Below are the code and all the weights of a small trained network. Each question names an input and a target symbol and asks about switching units off, where a switched-off unit gives its printed mean instead of its output.

import numpy as np


def w(rows, s, z=0):
    codes = np.array(rows[::2]) - 128.0
    scale = np.full(codes.shape[1], s)
    scale[-1] = z or s
    return codes * scale


def softmax(a):
    e = np.exp(a - a.max(-1, keepdims=True))
    return e / e.sum(-1, keepdims=True)


def log_softmax(a):
    a = a - a.max(-1, keepdims=True)
    return a - np.log(np.exp(a).sum(-1, keepdims=True))


def net(x, mask):
    ids = ['ηθλμξπτφψ'.index(c) for c in x.split()]
    T = len(ids)
    res = E[ids] + P[:T]
    u = 0
    for l in range(3):
        r = res
        for j in range(2):
            rows = slice(3 * j, 3 * j + 3)
            q, k, v = (r @ M[l][rows].T for M in (Q, K, V))
            z = softmax(np.where(np.tri(T) > 0, q @ k.T / 3**0.5, -1e9)) @ v
            o = O[l][rows]
            res = res + np.where(mask[u + j], z, o[:, -1]) @ o[:, :-1]
        u += 2
    return log_softmax(res[-1] @ U[:, :-1].T + U[:, -1])


Q, K, V, O = {}, {}, {}, {}
E = w([
[152,173,99,159,194,120,154,159,95,228],'η',
[144,127,167,150,127,96,50,127,145,143],'θ',
[61,154,131,133,94,137,112,190,25,144],'λ',
[117,150,125,196,121,139,96,124,146,226],'μ',
[90,232,187,142,161,90,177,131,144,128],'ξ',
[208,204,91,126,84,155,123,132,116,48],'π',
[136,196,54,78,146,129,81,95,164,129],'τ',
[205,176,144,177,88,70,203,137,110,150],'φ',
[73,140,140,44,119,106,214,131,249,112],'ψ',
],0.014)
P = w([
[139,2,115,170,173,189,130,86,97,86],'0',
[175,126,160,78,145,141,66,171,191,126],'1',
[118,135,165,33,92,145,103,77,71,172],'2',
[110,185,85,153,216,94,28,195,147,128],'3',
[128,119,111,82,68,89,98,172,206,151],'4',
[90,169,131,22,20,98,129,59,76,204],'5',
[86,186,50,163,150,25,47,178,170,127],'6',
[91,110,84,94,9,44,105,163,210,159],'7',
],0.012)
Q[0] = w([
[162,144,107,133,156,182,142,76,151,165],'0.h0',
[180,72,143,73,61,96,131,90,103,140],'0.h0',
[187,138,96,114,170,71,102,6,168,120],'0.h0',
[125,139,159,119,76,125,157,45,145,160],'0.h1',
[91,90,102,135,200,129,102,142,195,108],'0.h1',
[100,82,190,61,86,157,154,58,83,110],'0.h1',
],0.013)
K[0] = w([
[191,105,132,126,157,117,94,133,159,166],'0.h0',
[133,34,104,141,112,115,134,120,85,122],'0.h0',
[153,112,67,149,122,105,130,8,198,147],'0.h0',
[121,86,89,137,174,137,118,154,112,134],'0.h1',
[128,177,159,74,86,125,83,182,129,166],'0.h1',
[131,86,187,121,212,196,114,102,92,95],'0.h1',
],0.014)
V[0] = w([
[59,111,71,160,55,123,163,134,129,75],'0.h0',
[144,92,101,70,98,138,147,195,129,153],'0.h0',
[90,156,116,129,78,121,52,255,148,146],'0.h0',
[231,164,113,115,191,128,124,48,158,201],'0.h1',
[100,174,148,195,89,187,141,7,127,105],'0.h1',
[66,242,79,168,145,237,137,123,155,108],'0.h1',
],0.0068)
O[0] = w([
[143,206,121,142,171,134,100,180,157,168,44],'0.h0',
[192,186,152,120,172,180,133,62,196,157,82],'0.h0',
[234,109,149,159,143,101,122,58,197,152,195],'0.h0',
[135,94,107,157,166,32,124,78,114,92,252],'0.h1',
[99,199,164,208,107,166,104,107,210,102,121],'0.h1',
[104,198,124,170,59,183,136,2,149,121,128],'0.h1',
],0.0079,0.0028)
Q[1] = w([
[54,73,171,119,137,55,91,119,143,121],'1.h0',
[179,123,176,61,54,176,155,211,125,121],'1.h0',
[97,39,124,86,137,160,186,5,179,173],'1.h0',
[22,198,71,208,186,68,62,25,92,134],'1.h1',
[135,28,150,143,49,202,146,170,126,146],'1.h1',
[104,141,40,255,191,128,135,182,128,76],'1.h1',
],0.0091)
K[1] = w([
[117,113,150,138,101,67,170,157,162,140],'1.h0',
[116,84,111,139,131,207,115,149,125,32],'1.h0',
[109,89,141,76,150,179,118,123,221,165],'1.h0',
[143,174,58,106,36,63,94,125,157,160],'1.h1',
[159,107,167,167,198,202,88,102,72,110],'1.h1',
[124,118,3,158,50,127,168,186,123,131],'1.h1',
],0.012)
V[1] = w([
[120,153,130,125,122,130,73,122,101,120],'1.h0',
[98,122,85,177,206,141,134,123,92,162],'1.h0',
[171,135,254,106,178,99,113,114,136,166],'1.h0',
[72,95,163,131,202,79,138,80,145,187],'1.h1',
[63,72,148,149,172,183,66,128,174,133],'1.h1',
[116,165,94,148,213,151,134,103,97,173],'1.h1',
],0.0068)
O[1] = w([
[145,101,182,90,140,70,123,108,119,133,175],'1.h0',
[144,247,151,139,110,188,126,115,204,92,162],'1.h0',
[87,32,117,172,29,106,156,161,109,44,151],'1.h0',
[180,198,145,87,224,131,77,153,176,198,248],'1.h1',
[50,255,129,144,186,136,81,85,107,132,24],'1.h1',
[82,164,102,86,136,136,134,241,71,131,89],'1.h1',
],0.0065,0.0015)
Q[2] = w([
[77,81,181,13,11,217,199,70,40,191],'2.h0',
[118,95,95,185,205,186,164,80,85,88],'2.h0',
[140,111,122,53,119,70,138,10,1,200],'2.h0',
[199,117,105,155,222,96,128,221,139,114],'2.h1',
[120,148,135,63,120,123,148,169,158,186],'2.h1',
[182,33,136,136,144,79,77,122,183,115],'2.h1',
],0.0098)
K[2] = w([
[150,66,201,218,242,254,89,108,33,61],'2.h0',
[93,86,70,68,207,188,212,72,138,143],'2.h0',
[150,91,192,187,164,171,200,176,37,166],'2.h0',
[151,109,216,101,91,22,109,135,138,122],'2.h1',
[80,77,108,150,148,81,120,119,168,228],'2.h1',
[124,197,70,108,40,29,145,133,167,180],'2.h1',
],0.0095)
V[2] = w([
[83,142,155,114,154,61,255,144,213,99],'2.h0',
[129,119,222,243,123,114,165,184,110,226],'2.h0',
[215,170,77,144,131,126,185,116,72,109],'2.h0',
[185,182,152,42,73,79,113,116,127,84],'2.h1',
[109,134,54,42,176,156,176,124,174,85],'2.h1',
[145,107,78,113,115,146,8,91,145,125],'2.h1',
],0.0095)
O[2] = w([
[108,91,171,83,144,160,86,58,97,115,211],'2.h0',
[107,100,159,240,246,184,149,134,111,144,204],'2.h0',
[93,139,121,163,135,77,86,87,135,86,151],'2.h0',
[120,200,118,133,136,174,164,115,69,130,253],'2.h1',
[95,111,14,168,187,141,203,86,161,161,72],'2.h1',
[80,107,152,222,77,158,124,166,136,95,213],'2.h1',
],0.012,0.0019)
U = w([
[198,32,63,142,146,24,137,107,79,116,107],'η',
[84,112,97,94,87,172,173,208,38,140,201],'θ',
[192,197,127,166,152,165,107,115,227,160,7],'λ',
[156,14,121,151,80,144,131,129,181,101,179],'μ',
[160,71,149,77,78,188,166,42,129,161,255],'ξ',
[99,179,82,120,93,92,97,113,138,147,24],'π',
[98,87,72,182,51,200,182,79,59,86,217],'τ',
[3,210,125,116,163,134,84,118,42,150,106],'φ',
[114,121,56,125,162,109,145,140,138,165,47],'ψ',
],0.0061,0.0038)

Each question gives the input, a string of symbols that net reads in full, and the target symbol t.
The units are the heads (3 rows each of Q, K, V and O). Each row of codes is followed by its name. A weight is (code - 128) times the scale printed after its matrix; where a second scale follows, it is the last column's (O and U).
mask holds one flag per head, layer by layer. A switched-off head (its flag False) gives its mean, the last column of its rows in O, instead of its output. The means were averaged over made-up inputs and are rounded, as every weight is.
A unit's drop is (log p(t) with every unit on - log p(t) with that unit switched off) / (log p(t) with every unit on - log p(t) with every unit switched off).
The circuit of an input: a set's keep is (log p(t) with only the set's units on - log p(t) with every unit switched off) / (log p(t) with every unit on - log p(t) with every unit switched off). Starting from all 6 units, units are removed one at a time, each time the one whose removal leaves the highest keep (on an exact tie, the one counted first), for as long as the keep stays at least 0.8.
units of the circuit, in order: the units of the circuit, biggest drop first
most important unit: the unit with the biggest drop
which heads matter: for each layer, one digit per head in row order, 1 if its drop is at least 0.15 and else 0, layers parted by /
input τ φ μ μ η λ, target τ: units of the circuit, in order : [2.h1]
input η ξ ξ μ τ, target τ: units of the circuit, in order : [2.h1, 0.h1, 0.h0]
input φ τ τ φ ξ, target ξ: which heads matter : 10 / 01 / 10
input ξ π ψ λ, target ξ: units of the circuit, in order : [2.h0, 0.h0]
input φ τ ψ, target φ: which heads matter : 10 / 00 / 10
input τ η ξ, target τ: units of the circuit, in order : [2.h1, 1.h0]
input η ξ θ π μ θ π, target τ: units of the circuit, in order : [2.h1, 1.h1]
input η φ ψ φ η θ, target η: units of the circuit, in order : [2.h1, 0.h0, 0.h1]
input τ φ π, target τ: which heads matter : 01 / 10 / 01
input π τ ξ μ ψ π, target π: which heads matter : 00 / 00 / 10
input ξ θ ξ μ φ ξ ξ, target η: units of the circuit, in order : [1.h1, 0.h1]
input φ θ φ θ λ ψ φ, target ξ: which heads matter : 10 / 00 / 10
input π η π τ ξ π θ, target τ: which heads matter : 00 / 01 / 01
input μ λ ξ ξ φ μ, target μ: units of the circuit, in order : [2.h1]
input φ λ ξ φ θ π, target φ: units of the circuit, in order : [2.h0, 0.h0]
input λ μ μ π ξ τ, target λ: units of the circuit, in order : [0.h1, 2.h0, 1.h0]
input ξ η π μ, target τ: which heads matter : 10 / 01 / 01
input φ τ ψ φ θ, target θ: units of the circuit, in order : [0.h0, 2.h0]
input π ξ τ μ ξ τ λ, target π: units of the circuit, in order : [2.h0, 0.h0]
input π η ξ τ φ η τ, target η: units of the circuit, in order : [0.h1, 1.h1]
input ψ η π, target ψ: which heads matter : 10 / 00 / 01
input ξ φ μ φ φ φ η, target η: most important unit : 1.h1
input λ ξ θ ψ ψ ξ, target λ: which heads matter : 01 / 00 / 10
input λ π θ θ ξ ξ μ, target φ: which heads matter : 00 / 01 / 11
input ξ μ θ μ ξ η, target ξ: which heads matter : 11 / 00 / 11
